Below is a small trained network, with its code and all its weights. Each question gives an input and a target symbol and asks what happens when units are switched off, that is, made to give their printed mean instead of their output.

import numpy as np


def w(rows, s, z=0):
    codes = np.array(rows[::2]) - 128.0
    scale = np.full(codes.shape[1], s)
    scale[-1] = z or s
    return codes * scale


def f(y):
    return y / 2 * (1 + np.tanh(0.7978845608 * (y + 0.044715 * y**3)))


def softmax(a):
    e = np.exp(a - a.max(-1, keepdims=True))
    return e / e.sum(-1, keepdims=True)


def log_softmax(a):
    a = a - a.max(-1, keepdims=True)
    return a - np.log(np.exp(a).sum(-1, keepdims=True))


def net(x, mask):
    ids = ['βδεζηθλξπστφψω'.index(c) for c in x.split()]
    T = len(ids)
    res = E[ids] + P[:T]
    u = 0
    for l in range(2):
        r = res
        for j in range(2):
            rows = slice(2 * j, 2 * j + 2)
            q, k, v = (r @ M[l][rows].T for M in (Q, K, V))
            z = softmax(np.where(np.tri(T) > 0, q @ k.T / 2**0.5, -1e9)) @ v
            o = O[l][rows]
            res = res + np.where(mask[u + j], z, o[:, -1]) @ o[:, :-1]
        u += 2
        y = f(res @ A[l][:, :-1].T + A[l][:, -1])
        res = res + np.where(mask[u : u + 8], y, B[l][:, -1]) @ B[l][:, :-1]
        u += 8
    return log_softmax(res[-1] @ U[:, :-1].T + U[:, -1])


Q, K, V, O, A, B = {}, {}, {}, {}, {}, {}
E = w([
[139,143,64,152,105,191,148,83],'β',
[71,136,81,130,98,110,167,99],'δ',
[155,169,252,87,170,192,117,143],'ε',
[119,147,92,194,95,120,115,78],'ζ',
[213,15,216,89,219,92,157,72],'η',
[140,168,74,142,119,142,84,121],'θ',
[153,184,90,133,122,78,56,121],'λ',
[55,126,97,190,94,69,105,152],'ξ',
[72,200,56,77,115,129,93,155],'π',
[168,106,79,129,192,23,216,226],'σ',
[111,165,91,116,104,71,136,65],'τ',
[183,208,210,198,1,101,160,175],'φ',
[98,129,73,140,98,146,187,64],'ψ',
[72,29,145,69,144,153,98,87],'ω',
],0.01)
P = w([
[126,95,3,13,14,128,91,224],'0',
[107,182,110,121,100,100,129,93],'1',
[99,196,109,111,103,84,126,78],'2',
[95,183,119,125,114,72,141,63],'3',
[74,173,129,145,113,57,133,68],'4',
[64,179,131,145,112,50,152,68],'5',
[63,164,125,143,115,47,154,52],'6',
[73,162,124,140,110,45,154,44],'7',
[64,144,128,160,105,41,168,52],'8',
[70,171,131,153,119,26,161,25],'9',
[92,155,114,131,96,44,159,28],'10',
[69,151,126,142,105,36,180,4],'11',
[75,142,131,152,101,13,172,23],'12',
],0.0046)
Q[0] = w([
[20,147,18,123,167,118,120,48],'L0H0',
[69,211,5,212,35,74,140,48],'L0H0',
[169,100,254,76,146,211,65,205],'L0H1',
[212,34,241,63,232,120,169,200],'L0H1',
],0.0098)
K[0] = w([
[115,21,67,10,84,204,100,228],'L0H0',
[212,72,73,81,5,123,77,255],'L0H0',
[65,215,202,227,212,162,151,36],'L0H1',
[87,170,190,205,248,17,137,55],'L0H1',
],0.0087)
V[0] = w([
[55,74,46,119,158,129,50,254],'L0H0',
[104,199,139,212,85,36,55,111],'L0H0',
[97,109,139,69,148,15,197,116],'L0H1',
[252,204,134,80,159,148,16,191],'L0H1',
],0.0074)
O[0] = w([
[111,208,186,149,79,76,143,82,254],'L0H0',
[138,59,127,119,2,191,80,135,158],'L0H0',
[93,87,192,23,163,160,151,91,204],'L0H1',
[69,154,128,204,178,151,46,94,114],'L0H1',
],0.0091,0.0033)
A[0] = w([
[113,208,30,190,148,75,157,133,133],'L0N0',
[139,188,43,165,83,69,169,178,188],'L0N1',
[184,71,108,99,109,132,106,206,176],'L0N2',
[149,122,54,76,104,51,114,128,255],'L0N3',
[134,116,113,77,116,148,105,83,175],'L0N4',
[38,157,6,158,150,128,73,82,155],'L0N5',
[91,177,107,122,2,154,75,99,165],'L0N6',
[153,225,191,57,179,141,156,81,132],'L0N7',
],0.008,0.0059)
B[0] = w([
[209,111,186,115,217,221,168,117,209],'L0N0',
[198,164,114,117,162,204,230,78,218],'L0N1',
[110,218,203,126,178,190,140,120,135],'L0N2',
[124,96,78,118,109,168,184,100,253],'L0N3',
[64,83,80,134,92,89,133,91,175],'L0N4',
[142,36,143,66,153,160,43,72,213],'L0N5',
[106,155,149,165,69,107,139,2,254],'L0N6',
[52,61,191,159,120,129,155,187,198],'L0N7',
],0.0075,0.0081)
Q[1] = w([
[64,44,211,51,176,108,59,174],'L1H0',
[168,112,94,63,121,145,219,167],'L1H0',
[161,198,61,202,114,99,185,2],'L1H1',
[169,184,172,223,105,211,88,146],'L1H1',
],0.0089)
K[1] = w([
[65,59,183,109,193,22,8,189],'L1H0',
[179,82,29,91,156,147,177,204],'L1H0',
[189,204,104,39,80,184,254,5],'L1H1',
[166,228,189,254,153,165,85,83],'L1H1',
],0.0081)
V[1] = w([
[174,179,83,103,135,164,190,182],'L1H0',
[142,186,166,170,137,129,219,123],'L1H0',
[73,114,84,2,110,175,124,127],'L1H1',
[223,136,116,191,173,175,121,135],'L1H1',
],0.0078)
O[1] = w([
[149,147,94,93,152,166,189,236,101],'L1H0',
[80,142,145,2,125,112,161,204,220],'L1H0',
[70,224,106,211,202,65,95,121,254],'L1H1',
[202,111,128,73,155,217,157,139,61],'L1H1',
],0.007,0.0084)
A[1] = w([
[126,132,144,126,90,181,185,57,141],'L1N0',
[245,54,174,96,240,193,159,189,3],'L1N1',
[254,2,137,84,197,206,95,73,66],'L1N2',
[62,113,203,157,13,58,41,51,51],'L1N3',
[100,60,32,95,128,131,72,68,235],'L1N4',
[109,244,167,205,169,165,21,241,131],'L1N5',
[99,188,181,202,121,62,82,174,123],'L1N6',
[153,156,179,98,247,172,181,186,141],'L1N7',
],0.0062,0.0045)
B[1] = w([
[187,121,154,131,105,85,66,173,200],'L1N0',
[56,170,41,43,66,136,22,50,163],'L1N1',
[101,163,127,219,128,220,210,198,188],'L1N2',
[173,155,124,121,162,162,92,239,253],'L1N3',
[120,36,125,162,150,112,109,181,182],'L1N4',
[2,160,195,4,70,191,106,216,128],'L1N5',
[45,72,109,99,58,128,128,133,165],'L1N6',
[183,80,109,97,130,86,83,158,173],'L1N7',
],0.0073,0.018)
U = w([
[149,216,162,104,188,102,90,63,130],'β',
[127,53,136,119,209,91,139,50,183],'δ',
[51,179,217,86,147,173,128,204,4],'ε',
[94,142,99,152,184,167,140,113,81],'ζ',
[140,172,77,85,107,134,113,118,55],'η',
[139,91,126,53,116,100,110,96,111],'θ',
[83,107,19,166,111,82,99,152,112],'λ',
[171,183,155,131,25,126,151,201,38],'ξ',
[155,115,183,185,129,146,201,157,193],'π',
[198,128,140,135,166,105,99,162,103],'σ',
[198,158,112,151,210,100,192,251,155],'τ',
[124,15,107,124,61,137,177,164,85],'φ',
[182,56,79,119,60,79,137,2,222],'ψ',
[56,222,109,134,109,123,193,47,127],'ω',
],0.0062,0.0039)

Each question gives the input, a string of symbols that net reads in full, and the target symbol t.
The units are the heads (2 rows each of Q, K, V and O) and the neurons (one row each of A and B). Each row of codes is followed by its name. A weight is (code - 128) times the scale printed after its matrix; where a second scale follows, it is the last column's (O, A, B and U).
mask holds one flag per unit, layer by layer, with each layer's heads first. A switched-off unit (its flag False) gives its mean, the last column of its rows in O or B, instead of its output. The means were averaged over made-up inputs and are rounded, as every weight is.
A unit's drop is (log p(t) with every unit on - log p(t) with that unit switched off) / (log p(t) with every unit on - log p(t) with every unit switched off).
The circuit of an input: a set's keep is (log p(t) with only the set's units on - log p(t) with every unit switched off) / (log p(t) with every unit on - log p(t) with every unit switched off). Starting from the 12 units with the biggest drops (on a tie, the unit counted first), units are removed one at a time, each time the one whose removal leaves the highest keep (on an exact tie, the one counted first), for as long as the keep stays at least 0.8.
circuit, biggest first: the units of the circuit, biggest drop first
most important unit: the unit with the biggest drop
top k neurons: the k neurons with the biggest drops, biggest first
k most important neurons of layer l: the k neurons of layer l with the biggest drops, biggest first
heads that matter: for each layer, one digit per head in row order, 1 if its drop is at least 0.15 and else 0, layers parted by /
input ε τ τ π ψ τ λ, target ζ: top 2 neurons	L1N2; L0N5
input λ ε τ λ δ δ π π τ θ, target σ: most important unit	L1N3
input δ τ ω, target λ: circuit, biggest first	L1H1; L0N1; L0N0; L0N6
input τ τ ψ δ τ ε δ λ τ τ δ ζ ψ, target λ: 4 most important neurons of layer 0	L0N0; L0N1; L0N4; L0N3
input β τ ψ, target η: top 2 neurons	L1N1; L0N0
input ψ δ τ σ β, target τ: heads that matter	11 / 10
input β τ θ δ δ δ ω σ θ θ ε δ, target η: heads that matter	11 / 11
input σ ξ δ σ ψ τ ω τ ψ λ τ, target ε: top 2 neurons	L1N3; L0N7
input ψ δ τ τ δ τ ψ τ τ τ ψ ζ ψ, target τ: circuit, biggest first	L0H1; L0H0; L1H0; L0N6
input β τ θ β, target η: top 3 neurons	L1N1; L0N0; L0N1
input ε η δ θ ε δ τ δ τ ε δ ψ, target ζ: 2 most important neurons of layer 1	L1N2; L1N1
input ε τ τ τ β τ τ θ, target ζ: 3 most important neurons of layer 1	L1N2; L1N1; L1N3
input φ ψ τ ψ, target φ: heads that matter	11 / 01
input η δ β τ δ, target δ: heads that matter	11 / 00
input δ ξ ζ, target ω: most important unit	L0H1
input ε τ δ ψ ψ τ ψ ξ ξ δ δ, target ζ: heads that matter	11 / 01
input δ ψ δ ψ δ τ, target ω: 2 most important neurons of layer 1	L1N3; L1N4
input τ ε ψ ε τ δ τ ε δ σ ψ τ θ, target λ: heads that matter	11 / 01
input ε τ ψ ζ ψ ε θ τ τ ξ τ, target ζ: top 4 neurons	L1N2; L1N1; L0N5; L0N0
input ζ ψ τ ψ σ ψ, target ψ: top 2 neurons	L1N3; L1N2
input τ η δ τ β ξ θ, target λ: most important unit	L1H1
input τ ξ τ ξ, target λ: top 2 neurons	L0N0; L1N6
input λ δ τ δ λ, target σ: top 2 neurons	L1N3; L0N5
input ε ε ξ τ ε τ δ ε ψ λ, target ζ: top 3 neurons	L1N2; L1N1; L0N5
input θ τ τ λ η ε η δ ζ, target π: 2 most important neurons of layer 1	L1N2; L1N1
